Below are the code and all the weights of a small trained network. Each question names an input and a class and asks about switching units off, where a switched-off unit gives its printed mean instead of its output.

import numpy as np


def w(rows, s, z=0):
    codes = np.array(rows[::2]) - 128.0
    scale = np.full(codes.shape[1], s)
    scale[-1] = z or s
    return codes * scale


def f(y):
    return np.maximum(y, 0)


def log_softmax(a):
    a = a - a.max(-1, keepdims=True)
    return a - np.log(np.exp(a).sum(-1, keepdims=True))


def net(x, mask):
    res = np.array(x, float).reshape(1, 3) / 4 @ E
    y = f(res @ A[0][:, :-1].T + A[0][:, -1])
    res = res + np.where(mask, y, B[0][:, -1]) @ B[0][:, :-1]
    return log_softmax(res[-1] @ U[:, :-1].T + U[:, -1])


A, B = {}, {}
E = w([
[221,59,166,130],'x0',
[58,94,206,4],'x1',
[97,54,38,92],'x2',
],0.011)
A[0] = w([
[36,188,106,141,98],'n1',
[143,196,63,154,86],'n2',
[209,145,65,181,87],'n3',
[141,99,129,201,83],'n4',
[197,99,152,98,91],'n5',
[152,150,90,77,255],'n6',
[155,4,78,116,88],'n7',
[93,41,72,145,73],'n8',
[159,214,179,120,107],'n9',
[5,219,85,148,75],'n10',
[209,121,102,194,97],'n11',
[135,106,178,41,65],'n12',
[173,174,101,146,114],'n13',
[81,183,164,155,86],'n14',
[155,63,180,118,96],'n15',
[56,85,166,194,96],'n16',
[226,55,136,166,119],'n17',
[111,119,74,76,85],'n18',
[138,176,144,127,104],'n19',
[106,131,170,171,94],'n20',
[172,161,38,156,105],'n21',
[192,51,142,126,56],'n22',
[203,185,180,107,91],'n23',
[158,157,87,147,98],'n24',
[183,143,65,175,118],'n25',
[129,181,222,180,130],'n26',
[203,66,165,125,133],'n27',
[80,83,222,74,78],'n28',
[110,99,5,91,85],'n29',
[147,54,180,129,178],'n30',
[128,194,186,161,97],'n31',
[157,213,162,130,175],'n32',
[223,146,240,143,91],'n33',
[117,200,172,140,83],'n34',
],0.013)
B[0] = w([
[125,175,162,197,191],'n1',
[91,137,177,114,175],'n2',
[83,150,175,103,200],'n3',
[88,112,170,126,158],'n4',
[99,140,156,163,169],'n5',
[202,174,62,62,252],'n6',
[133,54,87,191,190],'n7',
[131,73,128,130,166],'n8',
[125,88,98,114,189],'n9',
[152,178,160,249,213],'n10',
[79,148,180,94,202],'n11',
[79,131,206,108,191],'n12',
[99,145,188,82,171],'n13',
[133,87,129,169,163],'n14',
[116,165,163,156,176],'n15',
[103,139,116,133,131],'n16',
[131,177,143,165,215],'n17',
[137,82,175,123,158],'n18',
[143,90,119,145,149],'n19',
[120,108,135,140,143],'n20',
[82,119,155,82,192],'n21',
[144,133,144,173,168],'n22',
[130,61,106,150,182],'n23',
[100,122,149,110,159],'n24',
[93,119,179,65,199],'n25',
[120,87,86,96,218],'n26',
[201,166,92,201,207],'n27',
[38,125,245,69,219],'n28',
[135,32,61,154,190],'n29',
[135,189,123,133,217],'n30',
[132,80,75,132,182],'n31',
[171,105,64,96,220],'n32',
[136,90,93,177,225],'n33',
[117,83,132,156,167],'n34',
],0.012,0.013)
U = w([
[83,109,184,91,74],'0',
[128,4,98,171,114],'1',
[132,157,141,231,103],'2',
[172,187,66,56,255],'3',
],0.016,0.0099)

Each question gives the input, the list of numbers given to net, and the class t.
The units are the neurons (one row each of A and B). Each row of codes is followed by its name. A weight is (code - 128) times the scale printed after its matrix; where a second scale follows, it is the last column's (A, B and U).
mask holds one flag per neuron, in row order. A switched-off neuron (its flag False) gives its mean, the last column of its row in B, instead of its output. The means were averaged over made-up inputs and are rounded, as every weight is.
A unit's drop is (log p(t) with every unit on - log p(t) with that unit switched off) / (log p(t) with every unit on - log p(t) with every unit switched off).
The circuit of an input: a set's keep is (log p(t) with only the set's units on - log p(t) with every unit switched off) / (log p(t) with every unit on - log p(t) with every unit switched off). Starting from the 12 units with the biggest drops (on a tie, the unit counted first), units are removed one at a time, each time the one whose removal leaves the highest keep (on an exact tie, the one counted first), for as long as the keep stays at least 0.8.
circuit, biggest first: the units of the circuit, biggest drop first
top k neurons: the k neurons with the biggest drops, biggest first
drop when u is switched off: that unit's drop, to one decimal
input [-3,6,7], class 1: top 2 neurons	(n29, n7)
input [5,-4,0], class 2: circuit, biggest first	(n17)
input [-5,-5,-4], class 0: circuit, biggest first	(n27, n25)
input [6,5,-3], class 2: top 2 neurons	(n27, n33)
input [8,-4,-8], class 1: top 3 neurons	(n23, n26, n33)
input [8,-8,1], class 0: top 3 neurons	(n25, n11, n3)
input [-8,-8,3], class 0: top 2 neurons	(n21, n25)
input [7,-7,1], class 0: top 3 neurons	(n25, n11, n3)
input [8,-8,-7], class 0: top 3 neurons	(n11, n25, n3)
input [3,2,-3], class 3: top 3 neurons	(n10, n7, n29)
input [-8,0,5], class 2: drop when n10 is switched off	1.4
input [0,1,-3], class 3: drop when n7 is switched off	0.2
input [3,-3,2], class 3: drop when n28 is switched off	0.4
input [-8,4,-4], class 2: circuit, biggest first	(n10)
input [-7,5,3], class 2: drop when n10 is switched off	0.8
